Here is a tiny trained network, its code and every weight. The questions are about switching its units off for an input and a target symbol, where a switched-off unit gives its printed mean instead of its output.

import numpy as np


def w(rows, s, z=0):
    codes = np.array(rows[::2]) - 128.0
    scale = np.full(codes.shape[1], s)
    scale[-1] = z or s
    return codes * scale


def f(y):
    return y / 2 * (1 + np.tanh(0.7978845608 * (y + 0.044715 * y**3)))


def softmax(a):
    e = np.exp(a - a.max(-1, keepdims=True))
    return e / e.sum(-1, keepdims=True)


def log_softmax(a):
    a = a - a.max(-1, keepdims=True)
    return a - np.log(np.exp(a).sum(-1, keepdims=True))


def net(x, mask):
    ids = ['αβγδεηλμξπτψω'.index(c) for c in x.split()]
    T = len(ids)
    res = E[ids] + P[:T]
    u = 0
    for l in range(3):
        q, k, v = (res @ M[l].T for M in (Q, K, V))
        z = softmax(np.where(np.tri(T) > 0, q @ k.T / 2**0.5, -1e9)) @ v
        res = res + np.where(mask[u], z, O[l][:, -1]) @ O[l][:, :-1]
        u += 1
        y = f(res @ A[l][:, :-1].T + A[l][:, -1])
        res = res + np.where(mask[u : u + 4], y, B[l][:, -1]) @ B[l][:, :-1]
        u += 4
    return log_softmax(res[-1] @ U[:, :-1].T + U[:, -1])


Q, K, V, O, A, B = {}, {}, {}, {}, {}, {}
E = w([
[185,59,112,185],'α',
[137,175,177,82],'β',
[250,93,56,149],'γ',
[109,121,167,133],'δ',
[168,74,99,154],'ε',
[213,149,202,154],'η',
[131,107,129,65],'λ',
[154,137,37,120],'μ',
[153,84,145,208],'ξ',
[144,97,135,70],'π',
[7,201,100,143],'τ',
[128,61,134,110],'ψ',
[152,161,56,123],'ω',
],0.019)
P = w([
[240,181,166,79],'0',
[247,223,3,45],'1',
[189,145,11,72],'2',
[168,157,47,89],'3',
[82,177,79,183],'4',
[172,144,13,88],'5',
[157,123,11,96],'6',
[166,123,1,92],'7',
[132,155,64,124],'8',
[117,93,30,133],'9',
[157,147,51,124],'10',
[158,138,37,108],'11',
[151,156,72,131],'12',
[144,141,66,131],'13',
],0.0082)
Q[0] = w([
[167,167,255,201],'0.h0',
[20,214,83,128],'0.h0',
],0.0053)
K[0] = w([
[161,213,2,119],'0.h0',
[169,105,184,164],'0.h0',
],0.0067)
V[0] = w([
[121,175,1,128],'0.h0',
[53,20,139,172],'0.h0',
],0.0086)
O[0] = w([
[159,101,2,123,228],'0.h0',
[174,254,222,143,3],'0.h0',
],0.0097,0.0057)
A[0] = w([
[78,157,122,8,3],'0.n0',
[93,35,129,159,183],'0.n1',
[78,194,126,84,81],'0.n2',
[146,115,124,254,212],'0.n3',
],0.008,0.0055)
B[0] = w([
[201,46,118,197,129],'0.n0',
[214,247,137,79,255],'0.n1',
[161,2,92,95,126],'0.n2',
[233,79,80,53,222],'0.n3',
],0.0074,0.0064)
Q[1] = w([
[62,23,132,72],'1.h0',
[1,180,138,118],'1.h0',
],0.0082)
K[1] = w([
[77,242,196,87],'1.h0',
[151,222,2,130],'1.h0',
],0.006)
V[1] = w([
[160,140,5,254],'1.h0',
[61,198,37,159],'1.h0',
],0.0068)
O[1] = w([
[82,4,110,94,254],'1.h0',
[2,135,251,74,61],'1.h0',
],0.0063,0.0035)
A[1] = w([
[123,139,120,94,254],'1.n0',
[199,185,170,180,58],'1.n1',
[114,38,99,147,164],'1.n2',
[118,138,75,254,152],'1.n3',
],0.011,0.0072)
B[1] = w([
[48,163,226,125,211],'1.n0',
[2,67,56,97,147],'1.n1',
[185,160,146,173,250],'1.n2',
[76,105,108,90,166],'1.n3',
],0.01,0.013)
Q[2] = w([
[107,245,193,135],'2.h0',
[114,213,149,89],'2.h0',
],0.012)
K[2] = w([
[95,249,54,235],'2.h0',
[114,254,126,236],'2.h0',
],0.0058)
V[2] = w([
[158,246,144,132],'2.h0',
[125,198,102,83],'2.h0',
],0.013)
O[2] = w([
[122,10,81,120,1],'2.h0',
[118,75,112,91,172],'2.h0',
],0.013,0.0046)
A[2] = w([
[167,172,133,247,1],'2.n0',
[227,77,135,124,136],'2.n1',
[110,84,79,66,34],'2.n2',
[108,146,95,55,66],'2.n3',
],0.011,0.0074)
B[2] = w([
[167,166,186,83,165],'2.n0',
[11,95,211,157,254],'2.n1',
[148,136,112,86,173],'2.n2',
[122,147,133,147,157],'2.n3',
],0.011)
U = w([
[158,112,221,55,203],'α',
[174,198,171,16,3],'β',
[160,161,83,90,190],'γ',
[147,156,214,93,93],'δ',
[110,118,213,110,157],'ε',
[118,35,197,212,217],'η',
[168,141,107,66,193],'λ',
[175,158,212,117,68],'μ',
[131,214,60,145,127],'ξ',
[170,134,252,120,97],'π',
[143,34,181,71,85],'τ',
[141,50,133,99,111],'ψ',
[2,148,111,120,127],'ω',
],0.0084,0.0053)

Each question gives the input, a string of symbols that net reads in full, and the target symbol t.
The units are the heads (2 rows each of Q, K, V and O) and the neurons (one row each of A and B). Each row of codes is followed by its name. A weight is (code - 128) times the scale printed after its matrix; where a second scale follows, it is the last column's (O, A, B and U).
mask holds one flag per unit, layer by layer, with each layer's heads first. A switched-off unit (its flag False) gives its mean, the last column of its rows in O or B, instead of its output. The means were averaged over made-up inputs and are rounded, as every weight is.
A unit's drop is (log p(t) with every unit on - log p(t) with that unit switched off) / (log p(t) with every unit on - log p(t) with every unit switched off).
The circuit of an input: a set's keep is (log p(t) with only the set's units on - log p(t) with every unit switched off) / (log p(t) with every unit on - log p(t) with every unit switched off). Starting from the 12 units with the biggest drops (on a tie, the unit counted first), units are removed one at a time, each time the one whose removal leaves the highest keep (on an exact tie, the one counted first), for as long as the keep stays at least 0.8.
circuit, biggest first: the units of the circuit, biggest drop first
unit that matters most: the unit with the biggest drop
top k neurons: the k neurons with the biggest drops, biggest first
k most important neurons of layer l: the k neurons of layer l with the biggest drops, biggest first
input η ω η ξ μ η τ ξ η ε μ π η, target ξ: circuit, biggest first -> 0.h0; 1.h0
input γ γ ε γ ε α τ ε, target π: circuit, biggest first -> 1.h0; 2.h0; 1.n2; 2.n0
input ψ ε γ ψ ω η μ ε ω μ η, target γ: circuit, biggest first -> 0.h0; 1.h0
input η ω ε η β ε α τ ε, target ξ: top 2 neurons -> 1.n1; 1.n3
input γ γ ψ γ, target π: 2 most important neurons of layer 1 -> 1.n2; 1.n1
input η γ τ λ γ ω γ α ξ α, target ξ: circuit, biggest first -> 1.h0; 0.h0
input ψ ψ η, target γ: top 3 neurons -> 1.n1; 2.n1; 1.n2
input ε β ξ ψ γ ε, target η: circuit, biggest first -> 2.n1; 2.h0; 1.n1; 1.n2
input η π γ η γ α, target ξ: circuit, biggest first -> 1.n1; 1.h0; 0.h0; 2.h0
input ψ τ γ μ ε, target γ: circuit, biggest first -> 0.h0; 1.h0; 1.n3; 2.n1
input η ε ξ, target ξ: circuit, biggest first -> 1.n1; 1.h0; 0.h0; 2.h0
input η ξ ε ψ λ η α η μ π ε, target ξ: circuit, biggest first -> 1.h0; 1.n1; 0.h0; 2.h0
input β γ γ β ξ, target ψ: circuit, biggest first -> 1.h0; 2.h0; 0.h0
input η μ μ π γ ξ γ, target ξ: circuit, biggest first -> 1.n1; 1.h0; 0.h0; 2.h0
input ψ λ μ ψ α, target γ: top 3 neurons -> 1.n1; 0.n1; 1.n3
input ξ ε ε, target β: unit that matters most -> 1.n1
input ξ ξ ψ τ β ε λ ξ ω γ τ ε η, target β: most important neuron of layer 2 -> 2.n0
input ξ β δ β ε ε, target β: top 4 neurons -> 1.n1; 0.n3; 2.n0; 1.n2
input β γ π, target τ: circuit, biggest first -> 2.h0; 1.h0
input ξ η γ α γ λ λ γ η τ α, target β: top 4 neurons -> 1.n1; 1.n2; 2.n0; 0.n3
input η δ γ η η, target ξ: 3 most important neurons of layer 1 -> 1.n1; 1.n3; 1.n2
input β ω τ γ τ ε ξ, target ψ: top neuron -> 1.n2
input ξ ε β ε β π μ γ, target β: top 4 neurons -> 1.n1; 2.n0; 1.n2; 0.n3
